Below are the code and all the weights of a small trained network. Each question names an input and a target symbol and asks about switching units off, where a switched-off unit gives its printed mean instead of its output.

import numpy as np


def w(rows, s, z=0):
    codes = np.array(rows[::2]) - 128.0
    scale = np.full(codes.shape[1], s)
    scale[-1] = z or s
    return codes * scale


def norm(h):
    return h / np.sqrt((h * h).mean(-1, keepdims=True) + 1e-5)


def f(y):
    return np.maximum(y, 0)


def softmax(a):
    e = np.exp(a - a.max(-1, keepdims=True))
    return e / e.sum(-1, keepdims=True)


def log_softmax(a):
    a = a - a.max(-1, keepdims=True)
    return a - np.log(np.exp(a).sum(-1, keepdims=True))


def net(x, mask):
    ids = ['ΘΠΣΨβγδεζμξτφ'.index(c) for c in x.split()]
    T = len(ids)
    res = E[ids] + P[:T]
    q, k, v = (norm(res) @ M[0].T for M in (Q, K, V))
    z = softmax(np.where(np.tri(T) > 0, q @ k.T / 3**0.5, -1e9)) @ v
    res = res + np.where(mask[0], z, O[0][:, -1]) @ O[0][:, :-1]
    y = f(norm(res) @ A[0][:, :-1].T + A[0][:, -1])
    res = res + np.where(mask[1:17], y, B[0][:, -1]) @ B[0][:, :-1]
    return log_softmax(norm(res)[-1] @ U[:, :-1].T + U[:, -1])


Q, K, V, O, A, B = {}, {}, {}, {}, {}, {}
E = w([
[97,138,155,149,145,206,162,103,64],'Θ',
[60,143,169,137,169,140,95,179,125],'Π',
[103,81,66,110,180,94,222,211,142],'Σ',
[192,167,144,113,24,39,87,83,179],'Ψ',
[152,183,139,71,81,123,110,100,51],'β',
[98,174,87,111,122,50,199,30,111],'γ',
[76,183,128,84,166,56,149,116,95],'δ',
[194,122,166,67,150,157,167,191,63],'ε',
[181,171,79,199,146,51,185,133,63],'ζ',
[99,160,142,55,125,138,83,155,85],'μ',
[196,80,146,160,250,149,20,81,116],'ξ',
[56,115,109,114,111,174,120,80,154],'τ',
[84,209,97,139,130,72,133,152,84],'φ',
],0.019)
P = w([
[113,254,168,28,117,212,169,177,250],'0',
[62,174,109,154,161,171,66,158,152],'1',
[108,124,115,139,130,143,87,170,108],'2',
[99,107,120,125,122,115,90,159,86],'3',
[105,87,88,97,118,108,96,140,79],'4',
[114,73,106,100,101,89,110,160,59],'5',
[115,53,134,96,81,88,104,170,66],'6',
],0.0086)
Q[0] = w([
[184,157,123,145,166,236,216,105,153],'h1',
[101,211,220,170,181,182,254,57,174],'h1',
[207,88,87,158,165,153,151,86,187],'h1',
],0.0042)
K[0] = w([
[72,166,71,178,65,140,143,254,71],'h1',
[27,105,184,155,8,124,221,124,56],'h1',
[207,188,66,161,120,152,161,149,199],'h1',
],0.0049)
V[0] = w([
[139,163,190,142,5,134,131,137,201],'h1',
[101,233,109,158,78,223,186,148,163],'h1',
[32,125,221,71,36,99,254,191,111],'h1',
],0.0058)
O[0] = w([
[99,121,50,155,199,100,180,150,95,75],'h1',
[105,150,93,92,52,149,121,181,122,250],'h1',
[124,174,8,69,159,144,171,201,97,149],'h1',
],0.012,0.0019)
A[0] = w([
[146,189,151,102,125,86,112,102,162,118],'n1',
[98,180,78,130,106,116,43,154,80,134],'n2',
[106,143,119,134,70,107,207,90,94,220],'n3',
[69,180,79,45,134,156,168,155,94,225],'n4',
[127,226,172,96,105,153,92,119,204,47],'n5',
[173,131,187,154,178,169,133,97,111,138],'n6',
[51,111,80,10,129,178,173,162,79,47],'n7',
[131,86,109,37,152,84,122,185,183,189],'n8',
[142,105,135,100,99,168,96,195,70,54],'n9',
[134,160,153,148,137,103,157,188,95,199],'n10',
[106,131,78,136,164,224,174,213,121,140],'n11',
[219,107,139,69,67,124,100,100,174,146],'n12',
[136,107,164,167,136,110,115,121,101,5],'n13',
[112,117,121,139,209,98,71,162,109,145],'n14',
[109,95,153,111,233,79,117,104,154,145],'n15',
[120,88,168,126,95,130,89,115,78,251],'n16',
],0.012,0.003)
B[0] = w([
[168,104,137,127,138,197,158,160,40,151],'n1',
[105,50,157,154,95,152,176,160,143,205],'n2',
[85,168,169,93,150,174,10,126,164,176],'n3',
[114,124,191,225,77,253,173,182,188,253],'n4',
[165,254,93,58,156,107,156,140,102,148],'n5',
[82,229,43,179,154,145,97,178,58,150],'n6',
[129,83,215,169,15,199,116,129,128,236],'n7',
[125,76,129,143,138,122,75,44,40,172],'n8',
[134,87,154,142,165,140,129,122,183,167],'n9',
[134,90,149,79,179,132,134,56,163,170],'n10',
[41,193,173,128,6,201,194,173,185,189],'n11',
[96,154,133,200,181,162,199,147,173,153],'n12',
[50,143,154,88,96,134,115,99,78,143],'n13',
[176,115,121,112,43,156,107,82,186,153],'n14',
[206,179,123,73,26,141,185,193,105,146],'n15',
[46,120,30,105,140,88,180,144,162,168],'n16',
],0.0073,0.019)
U = w([
[112,177,159,185,53,189,210,150,123,187],'Θ',
[133,2,178,241,122,173,79,75,119,111],'Π',
[123,33,139,66,92,121,88,85,65,252],'Σ',
[164,183,145,152,48,80,136,52,179,57],'Ψ',
[143,133,105,110,128,142,106,141,148,95],'β',
[156,133,105,126,116,129,110,144,147,86],'γ',
[132,183,113,20,93,139,132,144,50,114],'δ',
[76,134,131,112,231,175,137,165,96,102],'ε',
[141,120,114,114,140,141,113,140,151,85],'ζ',
[159,139,104,122,129,164,144,89,143,49],'μ',
[132,244,132,137,154,182,23,130,83,139],'ξ',
[37,127,55,101,134,133,93,89,187,129],'τ',
[151,132,111,124,133,132,103,157,158,91],'φ',
],0.0092,0.0037)

Each question gives the input, a string of symbols that net reads in full, and the target symbol t.
The units are the heads (3 rows each of Q, K, V and O) and the neurons (one row each of A and B). Each row of codes is followed by its name. A weight is (code - 128) times the scale printed after its matrix; where a second scale follows, it is the last column's (O, A, B and U).
mask holds one flag per unit, heads first, then neurons. A switched-off unit (its flag False) gives its mean, the last column of its rows in O or B, instead of its output. The means were averaged over made-up inputs and are rounded, as every weight is.
A unit's drop is (log p(t) with every unit on - log p(t) with that unit switched off) / (log p(t) with every unit on - log p(t) with every unit switched off).
The circuit of an input: a set's keep is (log p(t) with only the set's units on - log p(t) with every unit switched off) / (log p(t) with every unit on - log p(t) with every unit switched off). Starting from the 12 units with the biggest drops (on a tie, the unit counted first), units are removed one at a time, each time the one whose removal leaves the highest keep (on an exact tie, the one counted first), for as long as the keep stays at least 0.8.
units of the circuit, in order: the units of the circuit, biggest drop first
top k neurons: the k neurons with the biggest drops, biggest first
drop of u: that unit's drop, to one decimal
input Θ ε Σ ζ ζ ζ, target Σ: top neuron => n4
input μ μ ζ μ δ δ, target Π: units of the circuit, in order => n11; n8
input γ ζ β Ψ γ Π β, target Π: units of the circuit, in order => n11; n9
input Θ μ Σ ξ, target ξ: units of the circuit, in order => n6; n4; n7
input ε ζ Π δ μ ε ζ, target Π: units of the circuit, in order => n11; n10; n4
input μ ζ ζ ξ Π, target ξ: top 4 neurons => n4; n6; n2; n7
input ζ Σ Ψ Ψ, target Π: top 4 neurons => n11; n12; n4; n1
input γ ξ γ Π δ τ, target τ: top 4 neurons => n4; n7; n16; n11
input Σ β ξ μ γ, target ξ: top 3 neurons => n3; n2; n7
input ζ Σ β Π ζ β ζ, target Σ: top 3 neurons => n4; n11; n7
input β μ ξ μ μ β, target ξ: top 2 neurons => n4; n2
input Π Π Σ ξ τ Θ ε, target ε: top 2 neurons => n7; n4
input Ψ ζ τ β Π ζ, target Π: top 4 neurons => n11; n5; n16; n10
input Π δ ξ Π, target ξ: top neuron => n4
input ε ξ ζ, target ξ: drop of h1 => 0.8
input ξ μ ε, target ε: drop of h1 => 1.0
input ξ φ γ, target ξ: drop of n7 => 0.2
